Below is a small trained network, with its code and all its weights. Each question gives an input and a target symbol and asks what happens when units are switched off, that is, made to give their printed mean instead of their output.

import numpy as np


def w(rows, s, z=0):
    codes = np.array(rows[::2]) - 128.0
    scale = np.full(codes.shape[1], s)
    scale[-1] = z or s
    return codes * scale


def norm(h):
    return h / np.sqrt((h * h).mean(-1, keepdims=True) + 1e-5)


def f(y):
    return np.maximum(y, 0)


def softmax(a):
    e = np.exp(a - a.max(-1, keepdims=True))
    return e / e.sum(-1, keepdims=True)


def log_softmax(a):
    a = a - a.max(-1, keepdims=True)
    return a - np.log(np.exp(a).sum(-1, keepdims=True))


def net(x, mask):
    ids = ['δζηθλμπστψω'.index(c) for c in x.split()]
    T = len(ids)
    res = E[ids] + P[:T]
    r = norm(res)
    for j in range(2):
        rows = slice(4 * j, 4 * j + 4)
        q, k, v = (r @ M[0][rows].T for M in (Q, K, V))
        z = softmax(np.where(np.tri(T) > 0, q @ k.T / 4**0.5, -1e9)) @ v
        o = O[0][rows]
        res = res + np.where(mask[j], z, o[:, -1]) @ o[:, :-1]
    y = f(norm(res) @ A[0][:, :-1].T + A[0][:, -1])
    res = res + np.where(mask[2:26], y, B[0][:, -1]) @ B[0][:, :-1]
    return log_softmax(norm(res)[-1] @ U[:, :-1].T + U[:, -1])


Q, K, V, O, A, B = {}, {}, {}, {}, {}, {}
E = w([
[30,205,100],'δ',
[228,27,254],'ζ',
[98,107,212],'η',
[43,211,137],'θ',
[88,134,206],'λ',
[68,160,135],'μ',
[70,106,193],'π',
[68,156,135],'σ',
[241,173,130],'τ',
[176,200,145],'ψ',
[125,53,98],'ω',
],0.0057)
P = w([
[185,12,227],'0',
[171,46,212],'1',
[184,59,182],'2',
[162,81,168],'3',
[144,107,147],'4',
[114,127,135],'5',
[91,160,120],'6',
[67,198,92],'7',
[24,236,50],'8',
[5,234,57],'9',
[8,190,127],'10',
],0.002)
Q[0] = w([
[204,123,68],'head 1',
[141,233,160],'head 1',
[56,151,143],'head 1',
[157,175,64],'head 1',
[159,177,177],'head 2',
[152,82,162],'head 2',
[76,185,255],'head 2',
[157,16,24],'head 2',
],0.009)
K[0] = w([
[88,82,161],'head 1',
[133,183,198],'head 1',
[199,204,59],'head 1',
[141,117,201],'head 1',
[80,91,1],'head 2',
[80,163,174],'head 2',
[113,151,29],'head 2',
[146,96,242],'head 2',
],0.009)
V[0] = w([
[157,223,201],'head 1',
[150,49,186],'head 1',
[111,102,189],'head 1',
[25,85,171],'head 1',
[166,3,115],'head 2',
[23,75,78],'head 2',
[212,175,128],'head 2',
[74,92,53],'head 2',
],0.0046)
O[0] = w([
[166,206,171,252],'head 1',
[4,61,176,167],'head 1',
[78,129,138,198],'head 1',
[90,146,155,184],'head 1',
[184,93,60,21],'head 2',
[93,112,42,140],'head 2',
[199,134,225,83],'head 2',
[103,30,26,83],'head 2',
],0.0043,0.0028)
A[0] = w([
[98,162,70,160],'neuron 1',
[177,90,146,73],'neuron 2',
[199,73,147,73],'neuron 3',
[75,45,151,150],'neuron 4',
[198,109,167,162],'neuron 5',
[183,85,143,88],'neuron 6',
[214,136,119,100],'neuron 7',
[100,147,141,131],'neuron 8',
[153,128,152,91],'neuron 9',
[114,149,62,232],'neuron 10',
[167,199,132,226],'neuron 11',
[164,155,158,127],'neuron 12',
[120,100,170,101],'neuron 13',
[122,116,2,183],'neuron 14',
[195,58,165,5],'neuron 15',
[101,72,131,129],'neuron 16',
[195,87,139,113],'neuron 17',
[215,132,182,136],'neuron 18',
[49,101,171,167],'neuron 19',
[104,56,141,174],'neuron 20',
[150,130,187,44],'neuron 21',
[91,152,153,100],'neuron 22',
[124,107,153,125],'neuron 23',
[98,108,199,115],'neuron 24',
],0.007,0.0023)
B[0] = w([
[163,139,119,171],'neuron 1',
[73,144,105,134],'neuron 2',
[57,147,108,137],'neuron 3',
[169,171,92,183],'neuron 4',
[130,147,89,157],'neuron 5',
[50,167,111,135],'neuron 6',
[172,36,43,135],'neuron 7',
[140,144,100,186],'neuron 8',
[126,210,106,139],'neuron 9',
[185,125,88,166],'neuron 10',
[254,44,116,204],'neuron 11',
[140,191,95,161],'neuron 12',
[124,123,99,159],'neuron 13',
[233,33,46,144],'neuron 14',
[77,151,115,137],'neuron 15',
[192,146,118,150],'neuron 16',
[57,149,91,137],'neuron 17',
[107,173,51,169],'neuron 18',
[136,114,64,254],'neuron 19',
[188,150,110,164],'neuron 20',
[127,110,126,159],'neuron 21',
[129,117,71,198],'neuron 22',
[127,138,88,149],'neuron 23',
[144,123,85,214],'neuron 24',
],0.0038,0.0051)
U = w([
[147,123,134,3],'δ',
[244,163,155,147],'ζ',
[229,20,31,149],'η',
[150,101,142,93],'θ',
[36,165,240,232],'λ',
[105,172,152,30],'μ',
[124,36,191,162],'π',
[75,144,74,120],'σ',
[83,154,94,105],'τ',
[79,100,141,152],'ψ',
[254,218,221,156],'ω',
],0.0093,0.0048)

Each question gives the input, a string of symbols that net reads in full, and the target symbol t.
The units are the heads (4 rows each of Q, K, V and O) and the neurons (one row each of A and B). Each row of codes is followed by its name. A weight is (code - 128) times the scale printed after its matrix; where a second scale follows, it is the last column's (O, A, B and U).
mask holds one flag per unit, heads first, then neurons. A switched-off unit (its flag False) gives its mean, the last column of its rows in O or B, instead of its output. The means were averaged over made-up inputs and are rounded, as every weight is.
A unit's drop is (log p(t) with every unit on - log p(t) with that unit switched off) / (log p(t) with every unit on - log p(t) with every unit switched off).
The circuit of an input: a set's keep is (log p(t) with only the set's units on - log p(t) with every unit switched off) / (log p(t) with every unit on - log p(t) with every unit switched off). Starting from the 12 units with the biggest drops (on a tie, the unit counted first), units are removed one at a time, each time the one whose removal leaves the highest keep (on an exact tie, the one counted first), for as long as the keep stays at least 0.8.
units of the circuit, in order: the units of the circuit, biggest drop first
heads that matter: for each layer, one digit per head in row order, 1 if its drop is at least 0.15 and else 0, layers parted by /
drop when u is switched off: that unit's drop, to one decimal
input λ θ λ, target λ: units of the circuit, in order => (head 2)
input η ζ λ ζ, target λ: heads that matter => 11
input σ η ψ ω λ μ, target η: heads that matter => 11
input σ ζ ψ ω σ τ ω ψ σ, target η: heads that matter => 11
input ψ λ λ ψ μ, target ω: units of the circuit, in order => (head 1; head 2)
input ζ λ η, target λ: heads that matter => 10
input σ σ ζ τ π ψ π, target ω: heads that matter => 11
input τ ω ω λ θ, target η: units of the circuit, in order => (head 2; head 1; neuron 14)
input λ θ π ω σ η η ζ ω θ μ, target η: heads that matter => 01
input ψ λ π, target ω: heads that matter => 01
input μ ψ ψ θ, target ω: heads that matter => 10
input σ η ζ τ λ η λ ω σ λ, target η: heads that matter => 01
input η η ψ η σ, target ω: heads that matter => 11
input λ λ μ ω ω δ δ, target η: units of the circuit, in order => (head 2; neuron 14)
input λ ψ ω λ λ, target η: units of the circuit, in order => (head 2)
input ψ δ η δ μ μ μ λ ω ψ ψ, target η: drop when head 2 is switched off => 1.0
input ψ θ ζ, target ω: drop when head 1 is switched off => 0.0
input ζ η ζ, target π: drop when neuron 20 is switched off => 0.3
